Here is a tiny trained network, its code and every weight. The questions are about switching its units off for an input and a target symbol, where a switched-off unit gives its printed mean instead of its output.

import numpy as np


def w(rows, s, z=0):
    codes = np.array(rows[::2]) - 128.0
    scale = np.full(codes.shape[1], s)
    scale[-1] = z or s
    return codes * scale


def norm(h):
    return h / np.sqrt((h * h).mean(-1, keepdims=True) + 1e-5)


def f(y):
    return np.maximum(y, 0)


def softmax(a):
    e = np.exp(a - a.max(-1, keepdims=True))
    return e / e.sum(-1, keepdims=True)


def log_softmax(a):
    a = a - a.max(-1, keepdims=True)
    return a - np.log(np.exp(a).sum(-1, keepdims=True))


def net(x, mask):
    ids = ['ΓΣΦβδεζηθμξπτψω'.index(c) for c in x.split()]
    T = len(ids)
    res = E[ids] + P[:T]
    u = 0
    for l in range(3):
        r = norm(res)
        for j in range(2):
            rows = slice(3 * j, 3 * j + 3)
            q, k, v = (r @ M[l][rows].T for M in (Q, K, V))
            z = softmax(np.where(np.tri(T) > 0, q @ k.T / 3**0.5, -1e9)) @ v
            o = O[l][rows]
            res = res + np.where(mask[u + j], z, o[:, -1]) @ o[:, :-1]
        u += 2
        y = f(norm(res) @ A[l][:, :-1].T + A[l][:, -1])
        res = res + np.where(mask[u : u + 8], y, B[l][:, -1]) @ B[l][:, :-1]
        u += 8
    return log_softmax(norm(res)[-1] @ U[:, :-1].T + U[:, -1])


Q, K, V, O, A, B = {}, {}, {}, {}, {}, {}
E = w([
[115,121,121,108,137],'Γ',
[138,159,83,160,127],'Σ',
[154,135,100,179,106],'Φ',
[254,29,157,109,69],'β',
[143,163,101,152,123],'δ',
[166,154,93,173,163],'ε',
[183,151,85,175,162],'ζ',
[161,163,83,136,146],'η',
[125,170,95,116,118],'θ',
[141,136,156,160,104],'μ',
[135,144,139,111,146],'ξ',
[154,179,94,156,119],'π',
[140,146,103,131,122],'τ',
[171,171,86,141,125],'ψ',
[156,151,79,159,134],'ω',
],0.0037)
P = w([
[95,64,187,98,132],'0',
[5,117,174,89,70],'1',
[27,135,139,112,92],'2',
[28,123,183,167,133],'3',
[39,128,165,182,136],'4',
[36,142,174,177,135],'5',
[56,160,167,193,141],'6',
[50,176,171,175,160],'7',
],0.0017)
Q[0] = w([
[148,148,145,86,196],'L0H1',
[108,105,69,193,2],'L0H1',
[130,91,115,51,206],'L0H1',
[205,85,147,147,125],'L0H2',
[35,139,133,101,160],'L0H2',
[26,110,147,105,150],'L0H2',
],0.0045)
K[0] = w([
[75,213,137,164,108],'L0H1',
[201,2,76,59,126],'L0H1',
[90,245,111,104,141],'L0H1',
[71,114,105,149,166],'L0H2',
[208,55,162,27,87],'L0H2',
[174,21,207,12,22],'L0H2',
],0.004)
V[0] = w([
[79,79,170,244,61],'L0H1',
[111,2,91,99,136],'L0H1',
[129,152,151,139,95],'L0H1',
[155,172,81,127,73],'L0H2',
[65,161,42,193,142],'L0H2',
[165,53,138,53,42],'L0H2',
],0.0019)
O[0] = w([
[123,77,82,118,149,234],'L0H1',
[158,156,131,110,254,102],'L0H1',
[129,110,129,158,111,145],'L0H1',
[95,137,109,115,147,169],'L0H2',
[93,131,118,68,139,251],'L0H2',
[176,167,113,210,144,50],'L0H2',
],0.0036,0.0013)
A[0] = w([
[78,54,85,224,135,182],'L0N1',
[208,103,177,135,88,72],'L0N2',
[171,57,199,82,136,101],'L0N3',
[27,113,237,127,114,87],'L0N4',
[150,137,215,118,213,11],'L0N5',
[17,57,104,76,135,132],'L0N6',
[104,74,189,254,40,66],'L0N7',
[81,103,104,145,59,62],'L0N8',
],0.0022,0.0011)
B[0] = w([
[131,192,134,63,82,254],'L0N1',
[73,106,116,122,99,143],'L0N2',
[50,128,189,138,157,147],'L0N3',
[153,177,5,147,136,197],'L0N4',
[124,107,168,105,184,134],'L0N5',
[185,163,148,169,119,242],'L0N6',
[120,165,45,97,158,191],'L0N7',
[157,128,179,125,239,183],'L0N8',
],0.0026,0.0019)
Q[1] = w([
[151,90,125,112,148],'L1H1',
[76,194,75,138,113],'L1H1',
[102,162,132,151,177],'L1H1',
[255,61,218,134,139],'L1H2',
[214,63,205,160,150],'L1H2',
[24,193,33,133,102],'L1H2',
],0.0074)
K[1] = w([
[90,184,141,217,115],'L1H1',
[122,72,91,88,147],'L1H1',
[165,74,124,115,207],'L1H1',
[2,181,59,188,159],'L1H2',
[40,213,45,151,172],'L1H2',
[250,75,237,57,51],'L1H2',
],0.0058)
V[1] = w([
[243,153,126,5,181],'L1H1',
[165,81,43,82,102],'L1H1',
[64,201,100,83,47],'L1H1',
[91,17,96,234,57],'L1H2',
[76,20,193,52,98],'L1H2',
[235,144,196,179,167],'L1H2',
],0.0024)
O[1] = w([
[105,45,24,177,102,183],'L1H1',
[113,89,140,113,201,186],'L1H1',
[111,153,216,186,165,254],'L1H1',
[165,104,207,234,250,63],'L1H2',
[174,11,163,173,52,106],'L1H2',
[251,167,135,98,127,141],'L1H2',
],0.0025,0.0011)
A[1] = w([
[70,150,155,10,124,112],'L1N1',
[90,72,92,204,161,57],'L1N2',
[177,163,104,135,140,167],'L1N3',
[108,152,108,202,249,150],'L1N4',
[191,79,98,204,114,71],'L1N5',
[111,171,145,162,4,171],'L1N6',
[98,62,206,124,75,2],'L1N7',
[93,178,87,147,161,104],'L1N8',
],0.0032,0.0016)
B[1] = w([
[176,120,102,239,111,206],'L1N1',
[125,133,208,85,83,172],'L1N2',
[63,145,200,122,110,191],'L1N3',
[72,136,189,58,73,251],'L1N4',
[138,166,87,138,32,174],'L1N5',
[97,107,144,71,230,235],'L1N6',
[194,166,214,64,2,142],'L1N7',
[176,39,163,105,156,222],'L1N8',
],0.0025,0.0022)
Q[2] = w([
[217,162,1,190,195],'L2H1',
[214,34,147,169,158],'L2H1',
[147,78,58,213,197],'L2H1',
[128,130,93,80,105],'L2H2',
[114,161,63,80,99],'L2H2',
[113,189,103,45,144],'L2H2',
],0.0071)
K[2] = w([
[79,123,40,110,235],'L2H1',
[30,254,148,169,162],'L2H1',
[97,203,41,79,186],'L2H1',
[144,85,135,106,167],'L2H2',
[182,86,135,67,173],'L2H2',
[226,93,188,116,110],'L2H2',
],0.0072)
V[2] = w([
[108,76,118,78,2],'L2H1',
[168,169,74,47,139],'L2H1',
[56,59,60,152,170],'L2H1',
[61,126,81,184,79],'L2H2',
[38,219,129,158,57],'L2H2',
[101,45,166,45,77],'L2H2',
],0.0037)
O[2] = w([
[214,104,253,97,130,250],'L2H1',
[145,200,139,103,171,164],'L2H1',
[91,76,150,130,244,125],'L2H1',
[207,26,109,121,170,166],'L2H2',
[196,45,112,47,64,236],'L2H2',
[138,147,217,116,149,182],'L2H2',
],0.0036,0.002)
A[2] = w([
[159,130,117,122,18,134],'L2N1',
[125,117,228,199,120,32],'L2N2',
[166,81,176,138,191,158],'L2N3',
[154,178,177,222,102,178],'L2N4',
[182,111,127,65,173,252],'L2N5',
[200,253,135,98,186,87],'L2N6',
[154,121,41,124,132,110],'L2N7',
[66,31,128,95,91,150],'L2N8',
],0.004,0.0016)
B[2] = w([
[135,52,216,83,145,199],'L2N1',
[83,155,9,36,113,169],'L2N2',
[55,224,151,89,85,201],'L2N3',
[97,56,53,222,108,181],'L2N4',
[67,147,50,157,125,252],'L2N5',
[239,36,140,211,152,207],'L2N6',
[70,105,175,111,75,151],'L2N7',
[232,143,142,254,112,202],'L2N8',
],0.003,0.0033)
U = w([
[183,230,52,127,77,154],'Γ',
[198,110,74,24,138,88],'Σ',
[176,177,187,80,198,101],'Φ',
[163,78,106,253,97,106],'β',
[115,180,177,199,184,156],'δ',
[65,176,86,49,46,80],'ε',
[32,156,107,199,70,167],'ζ',
[76,112,69,71,181,255],'η',
[174,221,170,187,98,94],'θ',
[123,63,25,123,63,108],'μ',
[144,134,120,137,107,84],'ξ',
[103,30,160,147,199,108],'π',
[226,123,92,166,176,160],'τ',
[47,189,190,76,136,107],'ψ',
[87,113,181,107,107,119],'ω',
],0.015,0.0077)

Each question gives the input, a string of symbols that net reads in full, and the target symbol t.
The units are the heads (3 rows each of Q, K, V and O) and the neurons (one row each of A and B). Each row of codes is followed by its name. A weight is (code - 128) times the scale printed after its matrix; where a second scale follows, it is the last column's (O, A, B and U).
mask holds one flag per unit, layer by layer, with each layer's heads first. A switched-off unit (its flag False) gives its mean, the last column of its rows in O or B, instead of its output. The means were averaged over made-up inputs and are rounded, as every weight is.
A unit's drop is (log p(t) with every unit on - log p(t) with that unit switched off) / (log p(t) with every unit on - log p(t) with every unit switched off).
The circuit of an input: a set's keep is (log p(t) with only the set's units on - log p(t) with every unit switched off) / (log p(t) with every unit on - log p(t) with every unit switched off). Starting from the 12 units with the biggest drops (on a tie, the unit counted first), units are removed one at a time, each time the one whose removal leaves the highest keep (on an exact tie, the one counted first), for as long as the keep stays at least 0.8.
circuit, biggest first: the units of the circuit, biggest drop first
most important unit: the unit with the biggest drop
top k neurons: the k neurons with the biggest drops, biggest first
top k neurons in layer l: the k neurons of layer l with the biggest drops, biggest first
heads that matter: for each layer, one digit per head in row order, 1 if its drop is at least 0.15 and else 0, layers parted by /
input ψ μ ε, target ε: heads that matter => 11 / 00 / 11
input Σ μ τ τ ω ψ, target π: circuit, biggest first => [L1H2, L2H1]
input τ δ μ Γ θ ξ η, target Γ: circuit, biggest first => [L0H2, L1H2, L2H1, L0H1]
input Γ ξ Φ ω ω ε, target δ: top 2 neurons in layer 2 => [L2N6, L2N4]
input Σ Σ ζ, target π: circuit, biggest first => [L0H2, L1H2, L2H1]
input π Φ μ, target β: most important unit => L0H1
input Γ Γ Γ, target δ: circuit, biggest first => [L2H2, L0H1, L0H2, L1H1]
input τ Σ Φ ω τ, target Γ: circuit, biggest first => [L0H2, L1H2, L2H1]
input Γ μ δ Φ Σ θ θ, target δ: top 2 neurons in layer 1 => [L1N4, L1N6]
input η Σ ε Φ μ ω, target Σ: circuit, biggest first => [L1H2, L2H2]
input ξ Φ Γ π Φ ω, target θ: heads that matter => 11 / 11 / 11
input ξ ζ Γ, target θ: circuit, biggest first => [L0H2, L1H2, L2H2, L2N6]
input Φ ω ε, target ψ: heads that matter => 10 / 00 / 00
input ζ ω ε ω π ω δ ξ, target τ: circuit, biggest first => [L1H2, L2N6, L1N1]
input μ ω μ τ Σ η ω μ, target ζ: most important unit => L0H2
input ω π π, target η: circuit, biggest first => [L2H1, L1H1]
input ω Σ ζ η μ ω, target η: heads that matter => 00 / 01 / 10
input μ ω ω, target ζ: heads that matter => 11 / 11 / 10
input ω η ψ Γ, target η: heads that matter => 10 / 11 / 10
input τ Σ ξ Σ τ μ, target Γ: most important unit => L0H2
input Φ ω Σ ω μ, target ψ: heads that matter => 10 / 11 / 00
input β δ μ, target β: heads that matter => 11 / 11 / 01
input Φ τ τ ω μ μ, target ψ: top 2 neurons => [L1N4, L0N7]
input π Φ ω δ, target β: heads that matter => 10 / 11 / 11
input ε τ θ ξ τ θ η η, target Φ: top 4 neurons in layer 0 => [L0N4, L0N7, L0N3, L0N8]
input η Σ θ, target Σ: heads that matter => 10 / 01 / 10
input δ ω ω η, target ω: most important unit => L0H1
input η π δ η ε Σ ζ, target Σ: heads that matter => 10 / 01 / 01
